Below is a small trained network, with its code and all its weights. Each question gives an input and a target symbol and asks what happens when units are switched off, that is, made to give their printed mean instead of their output.

import numpy as np


def w(rows, s, z=0):
    codes = np.array(rows[::2]) - 128.0
    scale = np.full(codes.shape[1], s)
    scale[-1] = z or s
    return codes * scale


def f(y):
    return np.maximum(y, 0)


def softmax(a):
    e = np.exp(a - a.max(-1, keepdims=True))
    return e / e.sum(-1, keepdims=True)


def log_softmax(a):
    a = a - a.max(-1, keepdims=True)
    return a - np.log(np.exp(a).sum(-1, keepdims=True))


def net(x, mask):
    ids = ['βδεζηλξπστφψω'.index(c) for c in x.split()]
    T = len(ids)
    res = E[ids] + P[:T]
    u = 0
    for l in range(2):
        q, k, v = (res @ M[l].T for M in (Q, K, V))
        z = softmax(np.where(np.tri(T) > 0, q @ k.T / 2**0.5, -1e9)) @ v
        res = res + np.where(mask[u], z, O[l][:, -1]) @ O[l][:, :-1]
        u += 1
        y = f(res @ A[l][:, :-1].T + A[l][:, -1])
        res = res + np.where(mask[u : u + 16], y, B[l][:, -1]) @ B[l][:, :-1]
        u += 16
    return log_softmax(res[-1] @ U[:, :-1].T + U[:, -1])


Q, K, V, O, A, B = {}, {}, {}, {}, {}, {}
E = w([
[92,69,123],'β',
[73,111,138],'δ',
[84,211,170],'ε',
[191,129,176],'ζ',
[17,124,105],'η',
[84,80,116],'λ',
[217,117,198],'ξ',
[254,170,147],'π',
[64,88,89],'σ',
[85,81,117],'τ',
[178,134,167],'φ',
[103,94,134],'ψ',
[64,118,132],'ω',
],0.021)
P = w([
[12,165,42],'0',
[203,157,188],'1',
[182,169,193],'2',
[166,183,191],'3',
[126,103,22],'4',
[126,103,45],'5',
[126,106,57],'6',
[130,107,96],'7',
[128,123,85],'8',
[120,106,80],'9',
],0.011)
Q[0] = w([
[72,3,18],'0.h0',
[4,50,110],'0.h0',
],0.0052)
K[0] = w([
[148,69,146],'0.h0',
[120,247,90],'0.h0',
],0.011)
V[0] = w([
[101,254,81],'0.h0',
[230,124,104],'0.h0',
],0.0057)
O[0] = w([
[2,44,190,255],'0.h0',
[200,196,116,85],'0.h0',
],0.008,0.004)
A[0] = w([
[106,162,152,192],'0.n0',
[117,142,107,163],'0.n1',
[153,49,139,141],'0.n2',
[148,163,179,191],'0.n3',
[87,7,143,157],'0.n4',
[107,120,86,112],'0.n5',
[125,208,174,165],'0.n6',
[115,98,71,61],'0.n7',
[44,78,189,59],'0.n8',
[173,113,44,164],'0.n9',
[209,125,155,60],'0.n10',
[98,170,114,233],'0.n11',
[89,69,119,95],'0.n12',
[113,30,24,96],'0.n13',
[162,214,135,116],'0.n14',
[111,98,23,253],'0.n15',
],0.012,0.0042)
B[0] = w([
[208,96,81,184],'0.n0',
[157,91,95,146],'0.n1',
[16,199,39,153],'0.n2',
[163,91,85,191],'0.n3',
[168,106,170,212],'0.n4',
[225,129,87,151],'0.n5',
[101,39,152,201],'0.n6',
[92,99,84,147],'0.n7',
[94,171,154,247],'0.n8',
[51,184,123,154],'0.n9',
[14,165,103,186],'0.n10',
[145,2,88,189],'0.n11',
[156,92,113,181],'0.n12',
[24,53,123,181],'0.n13',
[188,55,146,176],'0.n14',
[176,33,171,180],'0.n15',
],0.0058,0.012)
Q[1] = w([
[165,122,52],'1.h0',
[2,198,65],'1.h0',
],0.0059)
K[1] = w([
[255,155,158],'1.h0',
[214,161,160],'1.h0',
],0.0062)
V[1] = w([
[108,62,2],'1.h0',
[16,126,217],'1.h0',
],0.0067)
O[1] = w([
[144,146,11,197],'1.h0',
[126,197,113,254],'1.h0',
],0.012,0.0093)
A[1] = w([
[94,63,63,73],'1.n0',
[191,171,64,200],'1.n1',
[230,57,82,126],'1.n2',
[245,147,131,207],'1.n3',
[87,56,19,107],'1.n4',
[202,253,162,184],'1.n5',
[196,76,97,189],'1.n6',
[200,125,69,87],'1.n7',
[81,126,99,125],'1.n8',
[119,86,2,104],'1.n9',
[104,107,205,201],'1.n10',
[58,60,192,71],'1.n11',
[250,72,3,2],'1.n12',
[103,63,135,50],'1.n13',
[103,188,44,45],'1.n14',
[27,146,89,109],'1.n15',
],0.0086,0.0051)
B[1] = w([
[90,171,164,203],'1.n0',
[101,127,167,182],'1.n1',
[134,126,139,172],'1.n2',
[97,79,125,169],'1.n3',
[192,147,167,247],'1.n4',
[2,156,41,167],'1.n5',
[36,117,129,176],'1.n6',
[131,134,190,155],'1.n7',
[114,143,110,177],'1.n8',
[142,143,155,231],'1.n9',
[122,43,110,160],'1.n10',
[158,181,131,182],'1.n11',
[156,129,167,181],'1.n12',
[130,182,75,164],'1.n13',
[222,80,130,168],'1.n14',
[132,167,82,208],'1.n15',
],0.0074,0.013)
U = w([
[147,141,157,72],'β',
[126,96,67,29],'δ',
[27,116,99,167],'ε',
[98,55,126,139],'ζ',
[138,172,93,40],'η',
[151,155,164,90],'λ',
[82,7,87,237],'ξ',
[123,61,153,244],'π',
[166,163,163,100],'σ',
[157,138,142,113],'τ',
[110,79,130,102],'φ',
[133,118,129,59],'ψ',
[130,108,79,3],'ω',
],0.012,0.0054)

Each question gives the input, a string of symbols that net reads in full, and the target symbol t.
The units are the heads (2 rows each of Q, K, V and O) and the neurons (one row each of A and B). Each row of codes is followed by its name. A weight is (code - 128) times the scale printed after its matrix; where a second scale follows, it is the last column's (O, A, B and U).
mask holds one flag per unit, layer by layer, with each layer's heads first. A switched-off unit (its flag False) gives its mean, the last column of its rows in O or B, instead of its output. The means were averaged over made-up inputs and are rounded, as every weight is.
A unit's drop is (log p(t) with every unit on - log p(t) with that unit switched off) / (log p(t) with every unit on - log p(t) with every unit switched off).
The circuit of an input: a set's keep is (log p(t) with only the set's units on - log p(t) with every unit switched off) / (log p(t) with every unit on - log p(t) with every unit switched off). Starting from the 12 units with the biggest drops (on a tie, the unit counted first), units are removed one at a time, each time the one whose removal leaves the highest keep (on an exact tie, the one counted first), for as long as the keep stays at least 0.8.
circuit, biggest first: the units of the circuit, biggest drop first
most important unit: the unit with the biggest drop
k most important neurons: the k neurons with the biggest drops, biggest first
top k neurons in layer l: the k neurons of layer l with the biggest drops, biggest first
drop of u: that unit's drop, to one decimal
input π φ π, target π: circuit, biggest first -> 1.h0, 0.n14
input ε β ε, target ε: circuit, biggest first -> 0.h0, 1.h0, 1.n5
input ε τ ε ε ψ ε ε ε λ, target ε: top 2 neurons in layer 1 -> 1.n0, 1.n14
input ε η ψ, target ε: circuit, biggest first -> 0.h0, 1.h0, 0.n8, 1.n4
input ε ε ξ, target ε: most important unit -> 1.n5
input ε ξ π ψ, target ε: 3 most important neurons -> 1.n5, 1.n4, 0.n8
input π ξ ε π ε, target ξ: circuit, biggest first -> 1.h0, 0.h0
input η σ ζ, target η: 2 most important neurons -> 1.n5, 0.n13
input δ ε ε ε β, target ε: circuit, biggest first -> 0.n2, 1.n0
input ε ε ε ε τ, target ε: top 2 neurons in layer 0 -> 0.n13, 0.n2
input η ξ ε, target η: top 2 neurons in layer 0 -> 0.n8, 0.n13
input ε π τ, target ε: 2 most important neurons -> 0.n8, 1.n4
input ε λ η ε η ε β β, target ε: top 3 neurons in layer 1 -> 1.n0, 1.n12, 1.n8
input ε ε ζ ε λ, target ε: most important unit -> 0.n13
input ξ σ φ, target ξ: top 2 neurons in layer 1 -> 1.n4, 1.n3
input η ω ω, target η: 2 most important neurons -> 0.n13, 0.n8
input σ π σ, target σ: 2 most important neurons -> 0.n13, 0.n10
input ε φ ε ε ε ξ η π, target ε: 2 most important neurons -> 1.n5, 1.n4
input η ω ε, target η: 2 most important neurons -> 0.n13, 0.n8
input ε ε ε ε, target ε: 2 most important neurons -> 0.n8, 1.n4
input ε ζ ζ, target ε: most important unit -> 1.n5
input ε ε ε ζ, target ε: top 2 neurons in layer 1 -> 1.n5, 1.n4
input η ε δ, target η: drop of 1.n14 -> 0.1
input δ η ε ξ ξ ε ε φ ξ, target ε: drop of 0.h0 -> 0.1
input ε β τ ε ε η ξ λ π, target ε: drop of 1.n4 -> 0.2
